Here is a tiny trained network, its code and every weight. The questions are about switching its units off for an input and a class, where a switched-off unit gives its printed mean instead of its output.

import numpy as np


def w(rows, s, z=0):
    codes = np.array(rows[::2]) - 128.0
    scale = np.full(codes.shape[1], s)
    scale[-1] = z or s
    return codes * scale


def f(y):
    return np.maximum(y, 0)


def log_softmax(a):
    a = a - a.max(-1, keepdims=True)
    return a - np.log(np.exp(a).sum(-1, keepdims=True))


def net(x, mask):
    res = np.array(x, float).reshape(1, 7) / 4 @ E
    y = f(res @ A[0][:, :-1].T + A[0][:, -1])
    res = res + np.where(mask, y, B[0][:, -1]) @ B[0][:, :-1]
    return log_softmax(res[-1] @ U[:, :-1].T + U[:, -1])


A, B = {}, {}
E = w([
[197,89,254,65,170,189,153,74,193],'x0',
[155,89,86,139,121,119,113,84,176],'x1',
[207,199,99,197,176,83,145,151,148],'x2',
[156,95,55,156,128,101,30,57,218],'x3',
[87,109,118,75,141,235,136,199,150],'x4',
[197,122,119,130,52,174,134,70,31],'x5',
[157,108,102,237,214,149,142,155,123],'x6',
],0.0094)
A[0] = w([
[84,165,84,177,153,130,149,254,119,193],'neuron 0',
[78,132,159,95,134,127,140,222,118,185],'neuron 1',
[145,127,236,89,177,175,172,139,91,133],'neuron 2',
[139,94,166,73,152,141,96,138,203,253],'neuron 3',
[183,82,100,143,102,138,117,77,117,187],'neuron 4',
[116,107,125,150,180,165,104,215,128,86],'neuron 5',
[183,145,92,217,165,36,65,108,168,158],'neuron 6',
[190,69,146,94,67,205,118,127,89,134],'neuron 7',
[121,135,99,96,54,102,140,94,68,237],'neuron 8',
[118,117,117,66,127,114,87,102,193,100],'neuron 9',
[103,112,102,61,109,150,105,92,230,87],'neuron 10',
[35,98,166,71,18,114,111,133,97,192],'neuron 11',
[133,219,112,122,67,83,154,159,71,188],'neuron 12',
[52,116,131,136,146,201,164,176,117,163],'neuron 13',
[149,105,232,121,155,153,178,146,175,34],'neuron 14',
],0.0094,0.0023)
B[0] = w([
[60,180,35,152,136,161,206,156,123,213],'neuron 0',
[41,134,83,95,138,113,154,85,131,190],'neuron 1',
[130,183,201,22,182,137,151,2,102,218],'neuron 2',
[116,180,174,78,137,188,106,155,219,205],'neuron 3',
[210,112,146,178,110,180,163,144,172,183],'neuron 4',
[63,160,42,148,199,176,186,75,178,181],'neuron 5',
[236,93,80,230,152,14,176,112,171,248],'neuron 6',
[191,105,207,158,131,254,109,77,63,199],'neuron 7',
[118,67,108,138,65,113,121,183,27,184],'neuron 8',
[130,88,141,105,101,137,56,197,203,179],'neuron 9',
[126,146,123,137,112,152,34,249,230,194],'neuron 10',
[72,19,144,60,72,72,61,93,72,203],'neuron 11',
[77,192,180,168,75,85,128,143,74,191],'neuron 12',
[60,36,55,94,165,238,137,95,133,193],'neuron 13',
[126,165,226,69,170,61,140,66,187,201],'neuron 14',
],0.0072,0.015)
U = w([
[173,117,152,150,80,195,106,105,87,115],'0',
[127,157,193,76,165,129,128,72,142,87],'1',
[194,94,102,202,167,61,143,108,166,248],'2',
[114,252,131,204,103,82,142,168,84,255],'3',
[65,82,136,120,65,88,82,126,69,2],'4',
[64,141,67,140,178,174,158,127,137,11],'5',
[113,130,141,117,114,139,57,175,202,210],'6',
],0.012,0.00094)

Each question gives the input, the list of numbers given to net, and the class t.
The units are the neurons (one row each of A and B). Each row of codes is followed by its name. A weight is (code - 128) times the scale printed after its matrix; where a second scale follows, it is the last column's (A, B and U).
mask holds one flag per neuron, in row order. A switched-off neuron (its flag False) gives its mean, the last column of its row in B, instead of its output. The means were averaged over made-up inputs and are rounded, as every weight is.
A unit's drop is (log p(t) with every unit on - log p(t) with that unit switched off) / (log p(t) with every unit on - log p(t) with every unit switched off).
The circuit of an input: a set's keep is (log p(t) with only the set's units on - log p(t) with every unit switched off) / (log p(t) with every unit on - log p(t) with every unit switched off). Starting from the 12 units with the biggest drops (on a tie, the unit counted first), units are removed one at a time, each time the one whose removal leaves the highest keep (on an exact tie, the one counted first), for as long as the keep stays at least 0.8.
circuit, biggest first: the units of the circuit, biggest drop first
top k neurons: the k neurons with the biggest drops, biggest first
drop of u: that unit's drop, to one decimal
input [6,7,4,8,2,3,-1], class 6: circuit, biggest first -> (neuron 10)
input [6,1,6,8,2,7,-6], class 6: top 3 neurons -> (neuron 10; neuron 9; neuron 3)
input [0,-4,1,-3,-8,5,0], class 3: top 3 neurons -> (neuron 12; neuron 11; neuron 13)
input [5,6,8,-5,0,-1,4], class 1: top 3 neurons -> (neuron 2; neuron 14; neuron 4)
input [-4,3,-6,3,-4,-1,1], class 2: top 2 neurons -> (neuron 6; neuron 12)
input [1,-6,-8,-1,3,3,1], class 4: top 2 neurons -> (neuron 11; neuron 8)
input [8,8,2,3,6,-7,8], class 6: top 2 neurons -> (neuron 10; neuron 3)
input [2,-3,-4,-7,6,8,2], class 1: top 2 neurons -> (neuron 2; neuron 14)
input [7,2,1,-4,4,8,8], class 1: top 2 neurons -> (neuron 2; neuron 14)
input [-8,-2,-3,5,7,-2,-4], class 4: drop of neuron 11 -> 1.9
input [-6,-3,4,-8,-1,-8,4], class 5: drop of neuron 3 -> 0.0
input [0,1,-5,-2,-4,3,-3], class 4: drop of neuron 11 -> 0.3
